Below is a small trained network, with its code and all its weights. Each question gives an input and a class and asks what happens when units are switched off, that is, made to give their printed mean instead of their output.

import numpy as np


def w(rows, s, z=0):
    codes = np.array(rows[::2]) - 128.0
    scale = np.full(codes.shape[1], s)
    scale[-1] = z or s
    return codes * scale


def f(y):
    return np.maximum(y, 0)


def log_softmax(a):
    a = a - a.max(-1, keepdims=True)
    return a - np.log(np.exp(a).sum(-1, keepdims=True))


def net(x, mask):
    res = np.array(x, float).reshape(1, 5) / 4 @ E
    y = f(res @ A[0][:, :-1].T + A[0][:, -1])
    res = res + np.where(mask, y, B[0][:, -1]) @ B[0][:, :-1]
    return log_softmax(res[-1] @ U[:, :-1].T + U[:, -1])


A, B = {}, {}
E = w([
[130,153,74,121,149,138,125,113,97],'x0',
[113,128,150,126,143,129,134,128,160],'x1',
[41,57,66,67,144,86,103,192,105],'x2',
[109,159,224,179,174,109,154,160,2],'x3',
[179,119,188,104,168,37,105,63,133],'x4',
],0.014)
A[0] = w([
[179,166,114,101,57,177,133,54,205,205],'neuron 1',
[101,102,73,30,67,100,78,134,136,143],'neuron 2',
[192,117,152,68,209,9,112,61,129,189],'neuron 3',
[99,210,199,159,116,252,176,85,149,180],'neuron 4',
[79,127,122,180,65,234,123,172,131,253],'neuron 5',
[100,146,105,134,116,229,218,205,142,252],'neuron 6',
[91,52,163,105,113,139,133,187,49,103],'neuron 7',
[5,95,153,90,194,49,111,192,52,70],'neuron 8',
[180,155,133,154,92,147,82,82,191,165],'neuron 9',
[134,67,90,87,108,177,134,164,129,198],'neuron 10',
[85,127,63,164,75,178,131,173,150,172],'neuron 11',
[114,31,75,30,129,80,86,136,169,147],'neuron 12',
[159,203,151,167,79,148,247,184,98,194],'neuron 13',
[164,130,95,119,47,166,96,43,216,214],'neuron 14',
[50,133,84,83,104,151,118,163,201,167],'neuron 15',
[122,55,82,17,140,119,84,168,165,127],'neuron 16',
[146,221,232,221,170,118,212,136,81,170],'neuron 17',
[2,123,158,109,143,77,83,148,71,79],'neuron 18',
],0.0087,0.0061)
B[0] = w([
[125,180,70,80,79,161,76,182,155,212],'neuron 1',
[111,37,202,142,95,119,172,80,179,210],'neuron 2',
[254,70,155,82,104,105,87,48,151,221],'neuron 3',
[114,205,138,152,178,123,122,153,89,211],'neuron 4',
[47,170,106,132,149,153,151,228,145,227],'neuron 5',
[36,169,147,143,151,209,157,168,118,231],'neuron 6',
[110,132,71,99,134,143,114,182,122,191],'neuron 7',
[148,119,59,98,82,160,29,183,193,233],'neuron 8',
[145,122,128,69,101,154,51,123,121,184],'neuron 9',
[55,127,107,185,118,135,140,116,138,197],'neuron 10',
[75,88,130,148,133,156,167,165,116,210],'neuron 11',
[110,122,145,179,97,67,161,56,185,229],'neuron 12',
[117,179,142,118,189,127,162,193,91,206],'neuron 13',
[136,167,69,87,88,166,86,170,223,223],'neuron 14',
[88,110,164,170,96,143,146,126,161,216],'neuron 15',
[118,55,134,176,144,89,215,60,173,219],'neuron 16',
[194,129,145,125,147,114,140,130,56,249],'neuron 17',
[144,112,92,112,100,194,65,155,168,199],'neuron 18',
],0.0095,0.018)
U = w([
[114,163,72,98,114,177,73,160,149,252],'0',
[179,140,101,66,86,123,5,100,149,192],'1',
[127,184,133,134,179,107,168,143,64,81],'2',
[209,145,182,109,151,109,107,72,54,109],'3',
[82,125,148,141,107,140,176,101,130,46],'4',
[163,115,134,119,125,49,131,51,162,3],'5',
],0.013,0.0017)

Each question gives the input, the list of numbers given to net, and the class t.
The units are the neurons (one row each of A and B). Each row of codes is followed by its name. A weight is (code - 128) times the scale printed after its matrix; where a second scale follows, it is the last column's (A, B and U).
mask holds one flag per neuron, in row order. A switched-off neuron (its flag False) gives its mean, the last column of its row in B, instead of its output. The means were averaged over made-up inputs and are rounded, as every weight is.
A unit's drop is (log p(t) with every unit on - log p(t) with that unit switched off) / (log p(t) with every unit on - log p(t) with every unit switched off).
The circuit of an input: a set's keep is (log p(t) with only the set's units on - log p(t) with every unit switched off) / (log p(t) with every unit on - log p(t) with every unit switched off). Starting from the 12 units with the biggest drops (on a tie, the unit counted first), units are removed one at a time, each time the one whose removal leaves the highest keep (on an exact tie, the one counted first), for as long as the keep stays at least 0.8.
circuit, biggest first: the units of the circuit, biggest drop first
k most important neurons: the k neurons with the biggest drops, biggest first
drop when u is switched off: that unit's drop, to one decimal
input [-3,-8,-7,6,1], class 3: circuit, biggest first	neuron 17
input [-1,-8,1,2,1], class 1: circuit, biggest first	neuron 6; neuron 5
input [-1,6,1,-4,-8], class 4: circuit, biggest first	neuron 8; neuron 15
input [-5,-6,7,1,1], class 1: 4 most important neurons	neuron 8; neuron 18; neuron 6; neuron 5
input [2,-3,-8,0,2], class 1: 3 most important neurons	neuron 1; neuron 14; neuron 9
input [-7,4,7,0,1], class 5: 2 most important neurons	neuron 16; neuron 12
input [-8,-3,1,-1,7], class 5: 3 most important neurons	neuron 8; neuron 18; neuron 1
input [-1,8,2,8,2], class 1: drop when neuron 8 is switched off	0.5
input [-8,5,-1,7,8], class 3: drop when neuron 17 is switched off	0.4
input [7,-4,0,4,-8], class 2: drop when neuron 13 is switched off	0.1
input [-6,-4,-5,-3,1], class 1: drop when neuron 6 is switched off	0.3
